Here is a tiny trained network, its code and every weight. The questions are about switching its units off for an input and a class, where a switched-off unit gives its printed mean instead of its output.

import numpy as np


def w(rows, s, z=0):
    codes = np.array(rows[::2]) - 128.0
    scale = np.full(codes.shape[1], s)
    scale[-1] = z or s
    return codes * scale


def f(y):
    return np.maximum(y, 0)


def log_softmax(a):
    a = a - a.max(-1, keepdims=True)
    return a - np.log(np.exp(a).sum(-1, keepdims=True))


def net(x, mask):
    res = np.array(x, float).reshape(1, 7) / 4 @ E
    y = f(res @ A[0][:, :-1].T + A[0][:, -1])
    res = res + np.where(mask, y, B[0][:, -1]) @ B[0][:, :-1]
    return log_softmax(res[-1] @ U[:, :-1].T + U[:, -1])


A, B = {}, {}
E = w([
[129,129,128,132,124],'x0',
[130,128,127,133,122],'x1',
[111,255,125,184,175],'x2',
[128,127,129,126,130],'x3',
[237,195,180,71,106],'x4',
[33,163,211,97,74],'x5',
[103,189,35,48,72],'x6',
],0.0095)
A[0] = w([
[172,58,136,55,95,82],'n1',
[118,184,123,154,163,64],'n2',
[203,100,64,118,159,80],'n3',
[136,210,131,180,168,99],'n4',
[138,83,171,130,152,98],'n5',
[130,157,41,89,81,90],'n6',
[89,154,185,130,77,40],'n7',
[227,165,170,87,88,91],'n8',
[69,91,103,153,164,19],'n9',
[138,115,154,153,129,54],'n10',
[119,185,129,164,162,82],'n11',
[89,90,66,174,127,2],'n12',
[32,91,79,162,157,12],'n13',
[85,152,177,121,68,68],'n14',
[204,167,187,103,120,57],'n15',
[144,71,150,123,95,40],'n16',
[125,146,126,141,137,38],'n17',
[132,53,137,73,123,73],'n18',
[131,133,116,138,102,48],'n19',
[170,98,206,164,146,86],'n20',
[204,113,92,144,137,84],'n21',
[210,169,177,38,151,41],'n22',
[114,149,48,87,95,104],'n23',
[205,118,57,153,142,90],'n24',
[115,149,76,79,102,65],'n25',
[68,144,215,111,71,79],'n26',
[126,173,121,148,157,59],'n27',
[161,204,147,139,149,77],'n28',
[128,153,177,108,89,109],'n29',
[160,142,88,163,147,100],'n30',
[199,116,42,158,161,110],'n31',
[133,125,182,194,190,110],'n32',
[161,60,115,91,98,55],'n33',
[93,130,157,93,147,61],'n34',
[155,179,140,156,117,97],'n35',
[122,92,213,207,179,124],'n36',
[136,44,138,80,84,66],'n37',
[10,61,74,160,128,68],'n38',
[207,103,75,161,157,77],'n39',
[94,144,76,70,146,112],'n40',
[153,91,208,169,176,108],'n41',
[195,81,169,66,68,68],'n42',
[115,165,65,58,126,65],'n43',
[49,141,200,89,94,103],'n44',
[80,205,122,143,187,40],'n45',
[178,140,167,61,132,71],'n46',
[103,149,50,80,100,110],'n47',
[158,102,174,185,153,103],'n48',
],0.012,0.0033)
B[0] = w([
[86,82,81,120,103,219],'n1',
[91,72,91,103,85,187],'n2',
[110,110,156,97,177,223],'n3',
[51,54,55,88,69,224],'n4',
[147,161,116,108,75,183],'n5',
[203,203,157,83,81,218],'n6',
[112,103,162,81,179,184],'n7',
[140,172,75,254,174,243],'n8',
[132,161,111,205,130,184],'n9',
[141,172,116,110,122,153],'n10',
[60,65,86,89,77,194],'n11',
[144,130,114,182,156,185],'n12',
[136,167,98,219,157,212],'n13',
[119,106,167,109,166,190],'n14',
[141,148,91,217,140,218],'n15',
[104,104,97,102,107,173],'n16',
[121,107,130,134,118,138],'n17',
[80,90,93,107,87,194],'n18',
[125,131,136,130,122,131],'n19',
[182,181,127,111,77,218],'n20',
[112,141,167,113,168,207],'n21',
[142,122,103,202,147,235],'n22',
[193,192,146,111,100,210],'n23',
[109,97,193,95,192,223],'n24',
[164,161,160,113,79,190],'n25',
[96,107,201,59,226,215],'n26',
[88,74,97,109,96,172],'n27',
[88,89,84,137,116,204],'n28',
[112,133,175,154,187,179],'n29',
[96,90,160,96,167,180],'n30',
[98,90,204,73,208,236],'n31',
[166,151,121,102,86,226],'n32',
[85,81,83,84,113,195],'n33',
[137,118,125,115,153,152],'n34',
[82,78,101,153,109,179],'n35',
[200,192,159,106,64,254],'n36',
[76,69,93,111,82,206],'n37',
[128,138,114,231,154,241],'n38',
[116,115,180,96,174,226],'n39',
[169,171,143,134,89,188],'n40',
[180,189,152,93,63,234],'n41',
[94,101,84,168,115,222],'n42',
[177,158,144,107,81,206],'n43',
[126,114,174,95,209,219],'n44',
[91,100,100,109,108,212],'n45',
[124,131,124,208,143,197],'n46',
[197,192,150,109,97,213],'n47',
[173,170,151,84,100,212],'n48',
],0.0084,0.0099)
U = w([
[229,184,172,80,32,242],'0',
[115,110,215,72,234,115],'1',
[150,146,92,255,149,182],'2',
[68,75,60,82,40,2],'3',
],0.011,0.0008)

Each question gives the input, the list of numbers given to net, and the class t.
The units are the neurons (one row each of A and B). Each row of codes is followed by its name. A weight is (code - 128) times the scale printed after its matrix; where a second scale follows, it is the last column's (A, B and U).
mask holds one flag per neuron, in row order. A switched-off neuron (its flag False) gives its mean, the last column of its row in B, instead of its output. The means were averaged over made-up inputs and are rounded, as every weight is.
A unit's drop is (log p(t) with every unit on - log p(t) with that unit switched off) / (log p(t) with every unit on - log p(t) with every unit switched off).
The circuit of an input: a set's keep is (log p(t) with only the set's units on - log p(t) with every unit switched off) / (log p(t) with every unit on - log p(t) with every unit switched off). Starting from the 12 units with the biggest drops (on a tie, the unit counted first), units are removed one at a time, each time the one whose removal leaves the highest keep (on an exact tie, the one counted first), for as long as the keep stays at least 0.8.
units of the circuit, in order: the units of the circuit, biggest drop first
top k neurons: the k neurons with the biggest drops, biggest first
drop of u: that unit's drop, to one decimal
input [4,-1,5,-4,-1,-6,4], class 1: units of the circuit, in order => (n31)
input [5,-2,0,-4,-8,5,-7], class 2: top 4 neurons => (n38 n13 n9 n6)
input [3,-6,-1,0,-7,6,1], class 2: top 4 neurons => (n38 n13 n31 n9)
input [-5,-7,3,0,-4,0,-4], class 0: top 2 neurons => (n36 n8)
input [-7,-3,1,-4,-8,8,-2], class 1: top 3 neurons => (n26 n44 n8)
input [-3,6,-7,-3,5,3,6], class 3: top 3 neurons => (n1 n42 n37)
input [4,1,-5,-2,-8,8,7], class 1: top 2 neurons => (n26 n44)
input [-4,7,-4,-3,-8,-4,-8], class 0: top 3 neurons => (n36 n41 n48)
input [8,7,-6,-4,3,2,-5], class 3: top 3 neurons => (n37 n42 n1)
input [0,8,2,8,8,-6,-2], class 2: top 2 neurons => (n8 n15)
input [0,4,0,-6,3,-2,-2], class 2: top 2 neurons => (n26 n6)
input [-2,0,8,6,3,3,-7], class 3: top 3 neurons => (n4 n11 n28)
input [6,-7,7,6,6,8,-7], class 1: drop of n26 => 5.8
input [7,-8,-6,-6,-8,2,5], class 2: drop of n38 => 0.2
input [4,3,8,-1,6,-1,-3], class 3: units of the circuit, in order => (n4)
input [-3,-3,-5,2,-4,0,-6], class 0: drop of n36 => 0.1
